Below is a small trained network, with its code and all its weights. Each question gives an input and a class and asks what happens when units are switched off, that is, made to give their printed mean instead of their output.

import numpy as np


def w(rows, s, z=0):
    codes = np.array(rows[::2]) - 128.0
    scale = np.full(codes.shape[1], s)
    scale[-1] = z or s
    return codes * scale


def norm(h):
    return h / np.sqrt((h * h).mean(-1, keepdims=True) + 1e-5)


def f(y):
    return np.maximum(y, 0)


def log_softmax(a):
    a = a - a.max(-1, keepdims=True)
    return a - np.log(np.exp(a).sum(-1, keepdims=True))


def net(x, mask):
    res = np.array(x, float).reshape(1, 5) / 4 @ E
    u = 0
    for l in range(2):
        y = f(norm(res) @ A[l][:, :-1].T + A[l][:, -1])
        res = res + np.where(mask[u : u + 11], y, B[l][:, -1]) @ B[l][:, :-1]
        u += 11
    return log_softmax(norm(res)[-1] @ U[:, :-1].T + U[:, -1])


A, B = {}, {}
E = w([
[124,132,129,127,128,132,126,125,126,125,136,133],'x0',
[72,146,152,151,105,1,96,140,139,115,122,175],'x1',
[137,170,109,153,104,134,102,66,177,234,130,124],'x2',
[125,125,119,124,128,124,133,127,130,129,132,127],'x3',
[125,125,129,132,131,130,126,122,139,121,132,126],'x4',
],0.0062)
A[0] = w([
[148,149,113,107,122,126,141,157,104,170,88,138,55],'L0N1',
[78,103,117,124,129,159,155,115,169,127,162,155,5],'L0N2',
[119,170,111,158,124,125,97,52,168,242,147,112,157],'L0N3',
[154,105,131,170,162,133,107,137,184,109,88,85,84],'L0N4',
[156,140,134,151,133,166,118,147,121,129,144,85,242],'L0N5',
[84,146,147,162,109,2,111,137,140,122,124,189,138],'L0N6',
[167,154,135,137,131,127,102,160,93,153,72,117,56],'L0N7',
[103,79,169,104,183,134,150,170,101,86,136,144,18],'L0N8',
[132,170,156,156,126,170,65,125,111,104,185,145,100],'L0N9',
[93,125,60,98,107,131,181,130,94,137,151,157,122],'L0N10',
[136,108,68,142,129,118,154,106,187,116,138,123,16],'L0N11',
],0.0042,0.0012)
B[0] = w([
[105,179,132,118,110,150,148,114,118,75,164,91,136],'L0N1',
[145,167,93,87,94,133,147,166,93,129,116,100,131],'L0N2',
[174,196,118,156,17,136,148,57,213,208,74,151,253],'L0N3',
[120,198,98,113,96,120,158,145,81,94,134,76,139],'L0N4',
[111,131,110,113,133,142,195,113,108,91,153,119,187],'L0N5',
[137,172,169,176,140,17,5,148,139,116,133,65,245],'L0N6',
[117,166,101,119,131,133,161,134,152,70,141,85,133],'L0N7',
[181,235,70,136,1,137,145,99,166,200,157,93,196],'L0N8',
[114,172,77,99,102,120,169,140,100,91,128,80,138],'L0N9',
[101,212,125,127,132,160,127,152,98,89,131,71,142],'L0N10',
[123,205,159,126,115,142,157,145,67,114,158,80,137],'L0N11',
],0.0033,0.0055)
A[1] = w([
[117,119,117,130,129,134,126,126,124,124,118,148,18],'L1N1',
[74,98,150,115,187,88,116,175,110,93,137,161,42],'L1N2',
[148,130,106,135,100,207,139,106,147,155,126,160,187],'L1N3',
[112,132,133,123,108,66,136,123,130,114,122,157,149],'L1N4',
[133,135,118,114,174,119,113,161,102,48,155,60,190],'L1N5',
[115,140,121,103,127,144,150,169,83,65,140,105,254],'L1N6',
[125,50,122,88,196,168,164,144,98,95,137,124,33],'L1N7',
[134,2,137,101,214,152,143,149,93,90,143,134,2],'L1N8',
[146,130,105,154,124,155,104,96,163,202,128,145,115],'L1N9',
[149,154,108,108,92,211,202,134,122,117,142,127,212],'L1N10',
[87,116,159,136,157,87,95,189,96,62,136,114,244],'L1N11',
],0.0064,0.00085)
B[1] = w([
[139,131,122,125,135,147,130,101,131,143,131,115,128],'L1N1',
[169,81,107,99,181,238,180,137,102,113,148,128,165],'L1N2',
[113,74,134,107,178,130,174,174,63,53,152,131,214],'L1N3',
[222,150,53,139,136,170,114,146,118,134,138,136,177],'L1N4',
[97,84,169,130,126,91,121,163,63,101,150,85,207],'L1N5',
[92,158,171,159,95,36,19,123,148,130,119,106,205],'L1N6',
[86,198,150,189,51,69,94,113,147,168,128,123,181],'L1N7',
[76,186,170,135,84,29,31,137,176,143,119,92,166],'L1N8',
[127,80,126,106,223,146,129,202,63,24,156,145,201],'L1N9',
[83,103,152,73,98,154,163,71,198,194,44,157,254],'L1N10',
[139,63,91,99,176,253,224,122,99,118,161,142,204],'L1N11',
],0.0052,0.0081)
U = w([
[30,139,208,91,15,111,100,124,140,127,81,69,49],'0',
[156,45,109,142,196,125,137,203,43,45,203,114,254],'1',
[150,86,98,77,169,245,251,81,148,161,86,162,189],'2',
[178,226,97,195,103,51,45,116,172,163,142,169,19],'3',
],0.012,0.00056)

Each question gives the input, the list of numbers given to net, and the class t.
The units are the neurons (one row each of A and B). Each row of codes is followed by its name. A weight is (code - 128) times the scale printed after its matrix; where a second scale follows, it is the last column's (A, B and U).
mask holds one flag per neuron, layer by layer. A switched-off neuron (its flag False) gives its mean, the last column of its row in B, instead of its output. The means were averaged over made-up inputs and are rounded, as every weight is.
A unit's drop is (log p(t) with every unit on - log p(t) with that unit switched off) / (log p(t) with every unit on - log p(t) with every unit switched off).
The circuit of an input: a set's keep is (log p(t) with only the set's units on - log p(t) with every unit switched off) / (log p(t) with every unit on - log p(t) with every unit switched off). Starting from the 12 units with the biggest drops (on a tie, the unit counted first), units are removed one at a time, each time the one whose removal leaves the highest keep (on an exact tie, the one counted first), for as long as the keep stays at least 0.8.
circuit, biggest first: the units of the circuit, biggest drop first
most important unit: the unit with the biggest drop
top k neurons: the k neurons with the biggest drops, biggest first
top k neurons in layer l: the k neurons of layer l with the biggest drops, biggest first
drop when u is switched off: that unit's drop, to one decimal
input [-5,1,3,-6,0], class 3: circuit, biggest first => L1N10
input [6,6,1,-1,0], class 3: top 3 neurons in layer 1 => L1N3; L1N9; L1N5
input [-8,2,0,5,5], class 1: top 2 neurons => L0N3; L1N10
input [-4,0,3,-1,1], class 2: top 2 neurons => L0N3; L0N6
input [-4,1,4,1,8], class 3: top 3 neurons => L1N11; L0N3; L1N10
input [-5,7,0,7,-8], class 1: top 2 neurons in layer 0 => L0N3; L0N8
input [-2,5,1,7,-5], class 3: top 2 neurons => L1N3; L1N9
input [-7,1,3,0,4], class 3: top 2 neurons => L1N11; L1N10
input [-1,8,-1,-4,-8], class 1: top 2 neurons => L0N3; L1N11
input [-7,8,0,-1,-7], class 1: top 2 neurons in layer 0 => L0N3; L0N8
input [4,2,-3,-6,7], class 1: top 2 neurons => L0N3; L1N10
input [2,4,-1,-6,-7], class 1: drop when L0N3 is switched off => 0.2
input [6,-4,-2,0,2], class 0: drop when L0N3 is switched off => 0.3
input [2,1,1,-3,1], class 3: most important unit => L0N6
input [-6,0,4,7,4], class 2: drop when L0N3 is switched off => 0.9
